In the rows, zero is written as 128.
Levels
[126 132 130 157 127 109 141 139 132 117 132 146 120 142 113 117 129 149
 122 102 114 165 102 140 163 144 119 158 141 153 105 163 110 145 150 128
  66 176  98 138 140 129  90 140 172 121  99 164 149 131 136 126 189 114
 127 153 130 149 135 133 147 174 128  95 122 120 142  94 128 127 137  98
 126 120 124 141 131 134  81 152]  1
[123 123 119 142 124 115 144 149 123 119 132 130 138 132 128 121 122 139
 121  79 107 155  95 105 172 147 112 142 124 147 109 165 117 156 158 129
  76 175 117 134 141 125  96 135 166 122 100 151 152 105 148 123 178 118
 124 145 116 149 144 133 143 172 126  89 113 111 120 100 135 128 134 109
 150 118 128 165 123 131 101 130]  2
[125 129 114 151 128 121 137 128 135 123 124 128 124 130 140 131 115 135
 124  98 131 150 110 115 154 134 109 131 126 149 120 172 116 160 135 121
  81 188 108 132 141 113 120 147 163 135  86 144 145  95 114 126 158  75
 125 164 117 132 139 142 141 159 122 102 120 114 131 108 125 133 135 106
 137 108 127 137 132 121 103 132]  2
[143 136 127 135 131 124 132 144 130 128 128 137 134 128 119 122 135 144
 120 119 126 126 119 149 126 133 139 141 125 129 117 115 128 138 127 137
 122 143 139 130 128 132 118 122 137 119 114 138 127 133 142 130 125 135
 125 123 117 137 126 140 128 134 119 123 131 131 126 120 128 139 131 124
 121 134 130 122 120 111 128 138]  3
[ 95 120 120 150 132 114 140 127 130 124 121 138 123 139 122 130 124 147
 112  87 122 143 109 128 161 131 114 146 120 154 117 156 113 154 132 122
  97 169 116 139 141 138 101 139 156 117 104 145 143 106 131 124 165 107
 132 130 131 145 153 129 129 163 124 109 114 123 135  99 141 118 130 110
 135 123 125 116 133 129 103 146]  2
[132 126 134 140 133 130 132 134 134 126 125 150 121 128 119 128 116 137
 122 111 134 139 125 129 132 132 125 140 124 128 115 112 116 138 165 128
 146 145 131 124 128 111 126 122 127 122 143 126 131 131 147 130 152 125
 139 121 132 134 132 114 121 134 125 137 133 135 109 117 131 130 129 133
 127 130 149 121 133 144 135 131]  3
[120 116 132 138 125 109 138 131 129 120 125 134 130 130 120 115 127 150
 119  88 123 168 114 125 156 135 119 147 115 138 120 141 122 148 141 120
  91 176 116 144 140 131 102 136 142 119 106 145 134 112 153 123 175 126
 119 121 122 144 147 125 148 154 121 114 127 109 116 112 134 119 131  83
 149 130 136 140 141 135 111 149]  2
[135 126 130 135 126 119 150 122 121 130 121 140 130 130 116 125 118 145
 137 102 119 146 115 132 149 120 116 137 131 136 111 137 112 142 167 121
 102 163 124 128 115 133 102 127 142 136 108 143 147 109 125 124 155 120
 120 134 128 136 135 131 131 154 130 110 126 116 129 106 136 118 124 116
 135 120 130 128 123 125 111 141]  3
[126 120 126 123 131 129 133 143 122 129 133 134 122 132 136 135 121 124
 141  72 122 122 113 129 129 132 130 123 129 112 108 117 121 141 134 138
 133 141 129 125 130 121 121 132 144 132 119 142 132 121 152 137 133 116
 124 110 124 141 133 124 132 134 137 119 123 138 118 116 121 126 126 137
 134 125 128 132 116 121 125 128]  3
[119 134 132 156 114 121 127 154 134 122 131 136 165 129 124 120 123 146
 124  98 110 150  90 115 156 127 102 148 126 141 112 149 105 144 153 126
  75 183 145 140 153 138  96 126 161 129 100 183 153 137 130 116 190 115
 128 147 128 154 152 139 148 157 123  94 118 125 124  91 145 131 125 108
 138 114 137 135 122 131 103 153]  1
[126 122 132 133 130 116 142 114 114 120 128 141 122 135 110 130 126 156
 107  92 124 145  92 129 151 147 129 158 106 149 111 148 117 176 128 121
 100 178 122 132 135 122  99 141 147 116 109 149 175 116 147 119 183 118
 127 123 131 162 147 139 148 177 110 121 123 111 113 110 134 117 131  78
 162 133 125 134 152 122  93 161]  2
[128 113 117 128 126 139 143 129 124 125 131 129 115 137 119 128 126 143
   4 116 134 135 151 134 141 128 128 138 134 103  95 145 126 146 178 126
 130 151 129 209 132 117 120 137 147 132 118 139 119 119 142 116 141 128
 125 126 129 133 128 131 134 154 117 123 121 130 129 109 134 124 123 102
 132 125 133 134 125 128 114 129]  3
[117 125 127 146 125 111 135 126 137 122 118 137 129 143 125 109 135 126
 117  87 102 143 116 111 166 134 113 140 136 140 123 155 122 146 144 130
  89 157 105 134 132 136 105 136 157 136 104 141 137 120 130 132 163 115
 142 141 122 139 153 143 149 141 119 105 118 122 123 110 126 130 127 110
 134 116 126 136 123 135 106 153]  2
[132 119 123 161 117 114 145 150 129 131 131 143 138 138 127 120 131 161
 119  85 121 159 116 139 163 132 106 155 126 157 103 179 111 148 154 127
  75 176 110 136 139 131  80 142 170 134  92 144 153 106 122 126 180  89
 125 136 105 138 158 131 145 174 131  89 132 108 134  85 122 127 131 100
 141 108 130 145 125 121  85 142]  1
[117 126 124 135 112 110 145 130 111 129 129 135 138 140 127 116 132 162
 110  79 111 158  90 123 178 134 112 147 120 155 105 157 110 158 107 124
  59 183 120 148 146 129  90 140 151 127  97 158 141 102 123 125 177 106
 128 123 129 140 154 149 142 174 127 105 123 110 110  99 129 114 138  88
 153 117 138 138 135 126  94 157]  1
[124 126 124 135 133 116 137 142 137 124 128 141 135 143 131 115 130 146
 128  95 122 176 122 118 174 136 142 140 129 159 116 172 120 161 152 121
  74 173 115 135 136 134  91 137 156 121 111 151 154 103 134 125 176 111
 136 157 126 142 145 138 156 173 120  89 132 116 128  91 118 131 140  51
 143 116 118 139 124 127  91 144]  1
[132 129 124 156 134 112 149 145 114 124 120 144 135 132 122 120 132 149
 123  89 109 155  98 121 163 129 114 156 128 148 110 159 128 151 159 126
  68 178 100 135 131 134  60 136 160 131  86 179 154 115 127 134 179 110
 126 150 143 159 153 137 146 161 125  79 118 116 153  88 128 136 130  87
 156 114 130 144 117 129  94 156]  1
[121 127 128 148 121 115 122 144 131 132 130 132 146 139 114 122 146 143
 103  90 105 155 106 116 151 132 105 136 122 159 111 168 105 151 142 123
  74 183 100 128 147 127 107 139 169 132  93 154 144  85 117 126 166 101
 131 133 124 140 143  88 151 169 126  92 127 119 118 110 132 128 135 101
 145 113 134 128 126 120  98 139]  1
[131 125 124 157 128 106 143 135 140 128 130 131 131 141 116 125 118 160
 117  88 115 164 103 122 168 138 108 157 119 161 118 167 102 160 147 124
  85 183 117 143 135 136  83 139 148 116 103 145 151 111 136 137 179 117
 126 139 120 157 160 137 146 186 129  96 116 108 126  95 139 131 131  74
 153 126 128 140 138 122  82 159]  1
[137 133 115 133 131 129 136 123 124 120 130 141 147 133 129 115 121 127
 126 105 125 133 119 133 142 131 124 138 127 128 123 125 121 138 143 115
 113 150 124 140 130 112 115 128 132 125 116 149 130 133 151 123 161 121
 133 119 124 140 127 126 127 138 106 117 120 139 116 110 124 132 122 137
 138 128 132 122 120 128 120 131]  3
[148 125 128 116 141 136 134 124 120 126 133 141 126 124 110 127 127 122
 115 101 117 130 118 135 136 141 130 154 126 119 111 125 120 137 136 133
 138 150 127 144 132 121 122 122 132 123 117 140 129 129 139 113 149 133
 132 115 141 151 124 120 116 137 120 127 124 138 105 122 131 118 113 123
 131 132 129 120 132 124 115 161]  3
[129 123 130 139 125 109 135 138 119 129 125 146 133 133 123 127 115 148
 123 103 122 151 121 119 153 134 124 137 140 150 117 144 108 150 136 130
  97 154 118 139 135 121 108 134 146 144 107 146 143 112 125 121 154 115
 137 142 128 145 141 128 139 154 129 111 139 121 117 106 125 134 128 109
 140 115 126 128 128 123 109 126]  3
[132 107 145 133 125 114 140 128 123 128 131 139 124 125 122 130 126 133
 134 118 145 139 114 139 139 129 130 146 130 131 111 142 145 135 124 133
 135 152 130 127 124 116 121 129 133 118 123 137 135 125 141 126 150 128
 124 129 142 147 133 127 118 145 113 132 140 113 122 108 128 125 125 127
 133 136 129 129 122 118 110 142]  3
[133 121 143 150 126 136 144 133 132 122 123 130 132 140 114 116 135 150
 119  89 125 156 111 119 163 121 115 131 123 152 125 164 116 149 145 127
  78 181 120 139 132 146 100 142 161 132 100 149 148 105 117 127 159  78
 126 138 130 147 147 136 139 171 133  93 124 119 113 105 131 135 137  95
 143 115 132 135 133 127 117 155]  2
[126 127 147 127 132 123 119 139 135 127 130 135 122 117 118 104 123 143
 109 127 124 126 128 145 124 137 130 130 126 128 118 132 130 139 145 127
 149 138 129 137 125 123 122 123 128 121 111 130 127 115 149 120  76 133
 135 126 124 137 128 125 112 145 119 131 122 126 123 113 124 126 122 119
 123 139 135 126 124 127 120 131]  3
[122 124 117 155 127 112 131 142 130 118 133 124 148 131 135 121 118 130
 143 103 112 158 118 117 162 112 107 125 116 151 118 168 116 156 154 125
  71 150 119 133 137 133 105 133 162 137 106 164 155 111 115 142 160 112
 132 154 124 150 159 139 138 146 130  96 132 142 128 103  87 136 140 114
 140 127 135 139 110 128 106 134]  2
[124 105 125 122 123 124 135 140 131 124 129 136 121 135 113 136 122 131
 119 122 127 141 122 128 147 126 121 144 134 132 112 124 132 142 144 121
 125 155 127 126 116 118 113 122 131 127 121 138 129 131 142 119 155 138
 122 121 123 141 142 129 117 129 118 114 115 141 113  97 132 133 122 131
 129 131 138 126 119 127 113 145]  3
[124 120 129 132 130 123 135 127 125 128 125 150 119 139 112 128 121 138
 125 115 122 143 113 110 152 128 116 145 128 144 116 140 120 143 150 114
  96 150 124 135 128 119 108 133 130 137 129 140 123 120 138 124 150 136
 106 128 119 109 137 130 129 145 125 122 120 132 120  99 105 129 124 123
 122 131 139 130 119 154 116 139]  3
[123 133 125 152 123 111 137 154 101 117 135 128 126 136 122 118 124 144
 129 101 104 152 110 109 158 128 112 133 134 157 112 163  96 165 152 127
  61 178  99 140 147 126 117 143 164 127  96 160 157 109 142 131 175 101
 131 151 134 146 149 137 159 160 130  84 117 121 126  97 126 143 132  91
 145 114 119 138 110 123  91 128]  1
[149 115 107 126 128 117 130 126 126 130 117 137 128 139 114 129 116 160
 122  98 100 138 110 136 142 124 131 144 134 140 112 149 116 147 140 125
 111 157 120 135 135 126 114 130 148 121 104 144 142 110 136 124 160 125
 119 123 127 146 129 127 140 153 126 113 126 108 115 118 139 101 122 101
 130 127  78 134 131 118 128 154]  2
[136 125 110 155 134 114 152 147 126 133 131 152 144 121 125 107  99 159
 122  99 120 166 106 122 173 141 110 157 129 153 110 160  98 168 161 118
  78 186 121 137 150 130  92 135 164 125  92 156 153 106 123 122 176 118
 143 151 120 154 151 136 147 173 133  83 121 122 128  82 122 133 130  96
 138 109 133 143 116 125  89 143]  1
[122 128 130 140 124 116 129 133 120 128 133 132 130 131 111 127 119 141
 109  98 107 149 109 127 153 136 129 142 117 136 114 144 115 145 144 119
  98 161 118 128 139 131 114 117 148 122 102 145 134 113 139 138 159 125
 147 130 130 148 142 131 129 147 125 111 118 122 117 119 111 116 127 117
 141 131 127 146 149 117 116 129]  3
[116 154 134 134 134 125 136 139 120 118 142 145 128 140 133 126 133 119
 130 125 127 145 112 123 158 134 136 150 144 133 109 134 115 137 149 123
 123 153 131 132 124 126 109 133 143 129 117 150 145 136 142 117 161 130
 133 120 123 152 145 132 103 149 117 109 117 129 123 107 122 125 120 112
 140 128 128 126 113 125 120 142]  3
[128 126 134 137 122 125 138 132 128 115 130 143 128 134 121 124 136 150
 129  94 116 147 106 122 158 136 127 143 123 157 109 156 113 149 145 120
  77 169 103 123 141 124 109 141 147 115 101 141 129 116 134 126 170 109
 122 139 130 143 145 131 144 163 130 100 119  96 128 104 122 133 126  87
 141 110 140 137 134 129  98 141]  2
[120 126 117 143 127 130 135 149 131 126 125 128 134 129 124 136 125 129
 124 129 119 136 123 121 146 128 112 124 130 134 122 145 127 140 152 130
 106 139 128 135 133 123 113 137 139 136 108 144 149 125 128 135 128 120
 130 145 137 152 135 131 143 143 127 147 125 132 120 109 124 134 129 128
 134 112 157 135 119 119 108 112]  2
[122 124 127 134 134 131 140 146 130 133 126 129 126 129 104 131 122 142
 116 107 123 137 113 130 134 134 130 140 103 127 105 127 121 143 143 133
 137 147 137 127 129 123 119 111 141 115  96 136 131 122 152 128 156 127
 133 124 124 141 139 123 121 150 118 126 129 127 119  98 131 121 125 123
 137 137 128 123 127 110 124 130]  3
[137 120 121 156 123 108 147 152 126 105 136 122 138 130 127 132 116 153
 123 111 122 167 103 127 172 135 117 139 120 157 108 156 120 153 163 126
  76 180 121 140 136 126  89 137 153 127  91 163 152  99 131 121 174 112
 127 122 132 160  92 132 145 138 129  94 119 133 127  86 133 159 130  89
 138  99 137 139 110 155  84 134]  1
[129 114 128 141 139 118 121 146 130 252 127 147 145 138 118 117 112 164
 124  90  91 152 103 126 157 141 106 151 133  86 109 159 116 159 160 118
  69 190 114 135 139 128  98 137 161 132  85 167 157 114 137 122 193 103
 119 150 131 154 149 133 145 178 124  85 121 110 133  84 139 123 129  74
 164 124 127 144 125 126  39 149]  1
[110 122 115 142 113 120 136 133 127 116 129 131 140 148 121 119 122 149
 130  98 119 154 113 112 166 135 109 143 133 143 114 149 107 154 152 127
  85 167 117 138 135 133  90 135 121 120 121 153 147 115 133 129 168 113
 130 135 126 156 147 127 150 147 123  98 108 126 124 103 130 123 122  95
 145 126 131 147 122 119 109 150]  2
[135 110 129 143 127 112 143 135 139 112 129 140 107 187 136 132 128 144
 131 111 139 168  86  96 185 155 117 135 142 148 109 159 120 152 158 127
  95 160 125 152 128 124  80 134 137 118 131 127 168 138 145 105 172 145
 137 128 123 146 154 132 143 174 128 110 123 130 144  91 121 134 138  76
 146 112 125 133 133 125  67 142]  2
[135 119 139 136 125 118 148 130 108 113 130 135 125 134 115 114 119 141
 120  93 107 149 106 127 186 145 115 156 121 138 100 160 115 155 157 123
 107 178 121 130 129 132 104 139 154 128 104 147 152  76 136 133 180 122
 128 125 120 149 150 142 141 174 123 106 119 112 121 110 116 111 132  80
 148 116 129 142 140 116  94 153]  2
[126 114 127 149 120 117 146 141 126 115 137 140 138 140 136 119 121 155
 124 101 127 165 108 127 185 140 113 146 128 151 132 164 117 145 159 128
  74 184 118 141 136 128  89 140 157 120 102 164 150  88 121 127 182  96
 140 151 120 147 157 136 139 167 140  86 118 115 130  83 127 142 134  91
 145 112 134 145 112 148  81 138]  1

Stage of each row
[163 101 105 118 113 116 115 140 135 117 106 117 115 150 110 125 134 144
 105 143 150 126 153 136 106 119 116 117 122 135 124 137  74  86 131 143
 133 134 119 158 128 147 105 130 134 134 115 105 155 126 143 129 106 117
 147 138 123 139 126 112 123 138 128 138 134 127 140 133 122 138 134 119
 117 166 135 142 144 119 127 178]  4
[165 106 120 139 121 124 124 144 137 116 121 124 114 139 104 125 133 138
 108 141 140 128 154 131 108 120 114 106 132 129 134 141  96  85 143 145
 135 131 132 131 137 139 113 120 134 125 124 115 165 125 151 131 132 111
 159 141 115 133 121 111 117 150 115 136 137 127 133 134 123 128 144 127
 125 157 134 132 144 128 127 158]  1
[165 115 110 119 128 128 124 133 129 121 125 100 116 154 106 134 132 153
 119 127 143 137 140 134 110 112 124 136 129 127 126 130  88 123 129 131
 143 123 114 147 132 140 108 131 124 135 127 106 140 138 146 140 107 117
 145 132 114 136 123 110 111 132 111 139 135 127 139 122 137 128 132 127
 112 153 131 127 142 104 127 166]  2
[161 105 106 112 117 116 114 141 139 121 106 116 115 160 117 121 131 150
 109 137 147 137 155 140 110 111 129 134 114 127 116 133  63 106 126 135
 145 133 118 166 131 142 106 131 139 140 118 103 146 131 140 129  99 112
 136 131 125 143 124 113 125 125 123 137 134 125 142 131 130 139 129 117
 112 166 134 135 145 113 123 175]  5
[164  96 116 132 114 110 116 144 142 111 108 134 115 133 111 121 138 132
  94 153 148 115 173 134 103 123 112  97 124 132 133 148  91  59 145 152
 130 143 136 140 131 148 115 119 148 128 115 114 176 118 149 119 130 103
 156 144 120 137 124 112 132 147 130 133 138 114 130 131 112 142 144 121
 122 171 136 142 145 141 128 163]  3
[163 131  96  94 138 146 123 136 117 136 139  59 115 191 103 148 127 187
 141 100 146 153  88 133 110  95 136 183 128 119 122  90  43 186  97 113
 178  94  79 176 124 132  88 149  91 156 136  92  99 156 137 180  63 135
 120 121 108 160 120 103  77 106 103 136 129 128 163 142 172 110 125 128
  98 139 126 107 153  40 111 188]  2
[157 127 103  96 131 131 118 136 137 138 118  87 121 180 122 141 125 161
 130 114 139 150 132 136 113 105 141 166 115 124 124 118  61 164 114 124
 168 114  99 168 129 129 107 135 123 140 131 105 116 146 136 144  87 128
 120 118 125 145 128 125 120 107 110 135 129 122 137 135 153 122 125 122
  99 148 130 127 131  78 116 167]  8
